Here is a tiny trained network, its code and every weight. The questions are about switching its units off for an input and a target symbol, where a switched-off unit gives its printed mean instead of its output.

import numpy as np


def w(rows, s, z=0):
    codes = np.array(rows[::2]) - 128.0
    scale = np.full(codes.shape[1], s)
    scale[-1] = z or s
    return codes * scale


def f(y):
    return y / 2 * (1 + np.tanh(0.7978845608 * (y + 0.044715 * y**3)))


def softmax(a):
    e = np.exp(a - a.max(-1, keepdims=True))
    return e / e.sum(-1, keepdims=True)


def log_softmax(a):
    a = a - a.max(-1, keepdims=True)
    return a - np.log(np.exp(a).sum(-1, keepdims=True))


def net(x, mask):
    ids = ['ΔΠΦΨγεζηλτω'.index(c) for c in x.split()]
    T = len(ids)
    res = E[ids] + P[:T]
    u = 0
    for l in range(2):
        q, k, v = (res @ M[l].T for M in (Q, K, V))
        z = softmax(np.where(np.tri(T) > 0, q @ k.T / 3**0.5, -1e9)) @ v
        res = res + np.where(mask[u], z, O[l][:, -1]) @ O[l][:, :-1]
        u += 1
        y = f(res @ A[l][:, :-1].T + A[l][:, -1])
        res = res + np.where(mask[u : u + 8], y, B[l][:, -1]) @ B[l][:, :-1]
        u += 8
    return log_softmax(res[-1] @ U[:, :-1].T + U[:, -1])


Q, K, V, O, A, B = {}, {}, {}, {}, {}, {}
E = w([
[126,164,153],'Δ',
[120,221,81],'Π',
[58,148,155],'Φ',
[177,164,193],'Ψ',
[99,171,155],'γ',
[109,150,175],'ε',
[145,98,194],'ζ',
[135,147,100],'η',
[138,188,153],'λ',
[255,165,218],'τ',
[98,87,246],'ω',
],0.0093)
P = w([
[183,248,194],'0',
[35,158,136],'1',
[168,86,64],'2',
[184,68,161],'3',
[11,167,109],'4',
[163,78,43],'5',
[178,53,171],'6',
[7,172,95],'7',
[160,68,33],'8',
[157,39,173],'9',
[12,175,94],'10',
[164,71,26],'11',
],0.014)
Q[0] = w([
[115,2,72],'L0H1',
[146,82,177],'L0H1',
[88,175,168],'L0H1',
],0.016)
K[0] = w([
[128,9,22],'L0H1',
[131,36,161],'L0H1',
[185,204,180],'L0H1',
],0.011)
V[0] = w([
[34,83,163],'L0H1',
[2,167,198],'L0H1',
[24,222,38],'L0H1',
],0.0095)
O[0] = w([
[50,197,254,3],'L0H1',
[35,158,126,136],'L0H1',
[161,249,79,59],'L0H1',
],0.0093,0.0032)
A[0] = w([
[199,94,21,175],'L0N1',
[98,76,78,81],'L0N2',
[55,63,137,133],'L0N3',
[189,27,142,169],'L0N4',
[76,67,46,95],'L0N5',
[54,226,141,107],'L0N6',
[2,174,105,253],'L0N7',
[72,59,28,92],'L0N8',
],0.0092,0.0056)
B[0] = w([
[32,71,138,242],'L0N1',
[159,147,124,148],'L0N2',
[138,201,60,192],'L0N3',
[182,223,141,252],'L0N4',
[227,124,124,179],'L0N5',
[84,209,115,186],'L0N6',
[105,38,240,254],'L0N7',
[255,117,131,193],'L0N8',
],0.0065,0.0085)
Q[1] = w([
[88,110,137],'L1H1',
[66,11,111],'L1H1',
[81,100,181],'L1H1',
],0.012)
K[1] = w([
[95,201,132],'L1H1',
[134,246,114],'L1H1',
[84,206,192],'L1H1',
],0.013)
V[1] = w([
[59,103,82],'L1H1',
[152,61,254],'L1H1',
[93,128,175],'L1H1',
],0.0067)
O[1] = w([
[92,108,2,13],'L1H1',
[102,36,194,250],'L1H1',
[43,92,123,163],'L1H1',
],0.0052,0.0019)
A[1] = w([
[11,79,87,86],'L1N1',
[101,154,17,69],'L1N2',
[225,104,95,168],'L1N3',
[149,54,218,56],'L1N4',
[91,91,144,178],'L1N5',
[168,120,43,2],'L1N6',
[174,145,190,138],'L1N7',
[151,240,167,30],'L1N8',
],0.011,0.0079)
B[1] = w([
[255,251,63,179],'L1N1',
[35,145,213,148],'L1N2',
[29,171,66,255],'L1N3',
[129,29,48,215],'L1N4',
[221,156,162,195],'L1N5',
[212,151,227,146],'L1N6',
[52,107,109,193],'L1N7',
[220,22,154,135],'L1N8',
],0.0071,0.0085)
U = w([
[139,119,155,139],'Δ',
[22,151,105,221],'Π',
[168,198,163,105],'Φ',
[109,71,75,4],'Ψ',
[94,136,207,157],'γ',
[146,121,159,168],'ε',
[107,66,193,112],'ζ',
[140,119,140,173],'η',
[126,122,114,241],'λ',
[190,151,55,66],'τ',
[255,115,153,147],'ω',
],0.012,0.0027)

Each question gives the input, a string of symbols that net reads in full, and the target symbol t.
The units are the heads (3 rows each of Q, K, V and O) and the neurons (one row each of A and B). Each row of codes is followed by its name. A weight is (code - 128) times the scale printed after its matrix; where a second scale follows, it is the last column's (O, A, B and U).
mask holds one flag per unit, layer by layer, with each layer's heads first. A switched-off unit (its flag False) gives its mean, the last column of its rows in O or B, instead of its output. The means were averaged over made-up inputs and are rounded, as every weight is.
A unit's drop is (log p(t) with every unit on - log p(t) with that unit switched off) / (log p(t) with every unit on - log p(t) with every unit switched off).
The circuit of an input: a set's keep is (log p(t) with only the set's units on - log p(t) with every unit switched off) / (log p(t) with every unit on - log p(t) with every unit switched off). Starting from the 12 units with the biggest drops (on a tie, the unit counted first), units are removed one at a time, each time the one whose removal leaves the highest keep (on an exact tie, the one counted first), for as long as the keep stays at least 0.8.
circuit, biggest first: the units of the circuit, biggest drop first
most important unit: the unit with the biggest drop
top k neurons: the k neurons with the biggest drops, biggest first
k most important neurons of layer l: the k neurons of layer l with the biggest drops, biggest first
input ω ω Ψ ω ε, target ω: top 2 neurons	(L1N1 L0N7)
input Φ ω Π Π Φ, target Φ: circuit, biggest first	(L1N1 L0H1 L0N7 L1N5)
input ε ω τ Φ Ψ ε γ ζ ω τ, target ζ: circuit, biggest first	(L0H1)
input ζ ζ Ψ γ ω, target ζ: top 3 neurons	(L0N1 L0N7 L1N1)
input τ ω ε ε ε, target τ: circuit, biggest first	(L0H1 L1N3 L0N8 L0N5)
input ζ Ψ Ψ Φ η τ Φ Π ω Φ Φ, target ζ: circuit, biggest first	(L0N7 L0H1)
input λ Φ ω Π Ψ ζ Φ Ψ τ ω Φ Ψ, target Ψ: circuit, biggest first	(L0H1 L1N3 L1N4)
input Φ Φ τ ζ η Φ ω γ Π, target Π: circuit, biggest first	(L1N2 L0N1 L0N7)
input ω ζ γ Π η, target ω: top 4 neurons	(L0N7 L1N1 L0N4 L1N5)
input Δ Δ τ Φ Φ Φ τ, target Ψ: circuit, biggest first	(L1N4 L0H1)
input ω ω Φ Ψ, target ζ: circuit, biggest first	(L0H1 L1H1)
input ω Ψ η Φ Ψ Π ω λ, target ω: top 3 neurons	(L1N1 L0N7 L1N5)
input τ ω ω Ψ ω λ τ Π Φ Ψ Π, target τ: circuit, biggest first	(L0H1 L0N8)
input Φ Δ Φ Ψ η Π Φ η, target Φ: top 2 neurons	(L0N6 L1N1)
input ζ λ Φ η Π η Ψ Ψ, target ζ: 2 most important neurons of layer 1	(L1N1 L1N3)
input Π Φ Φ, target Π: most important unit	L1H1
input Φ Π ω ε ζ, target Φ: 2 most important neurons of layer 0	(L0N6 L0N4)
input ω Ψ τ Φ Ψ, target ω: 2 most important neurons of layer 1	(L1N1 L1N5)
input Φ Ψ ζ, target Ψ: circuit, biggest first	(L0H1 L1N4 L1N3)
input ω ζ ω Ψ ζ τ ω Π ζ ω ω Π, target Π: most important unit	L0N1
input Ψ Φ η τ Π τ ω ζ Ψ τ Π, target Ψ: top 2 neurons	(L0N8 L0N7)
input τ Φ η ε η Φ ζ ζ, target τ: top 3 neurons	(L1N3 L0N8 L0N7)
input ω Π Δ ω Φ Φ ω Δ, target ω: top 4 neurons	(L1N1 L0N7 L1N5 L0N4)
input Φ Π Δ Φ ε Φ Φ Π Φ Δ ε, target Φ: top 3 neurons	(L1N1 L0N6 L0N7)
input τ ω Ψ Ψ ζ, target τ: top 4 neurons	(L1N3 L0N7 L0N3 L0N8)
input Φ Ψ λ τ τ, target Φ: top 4 neurons	(L1N1 L0N6 L0N8 L0N4)
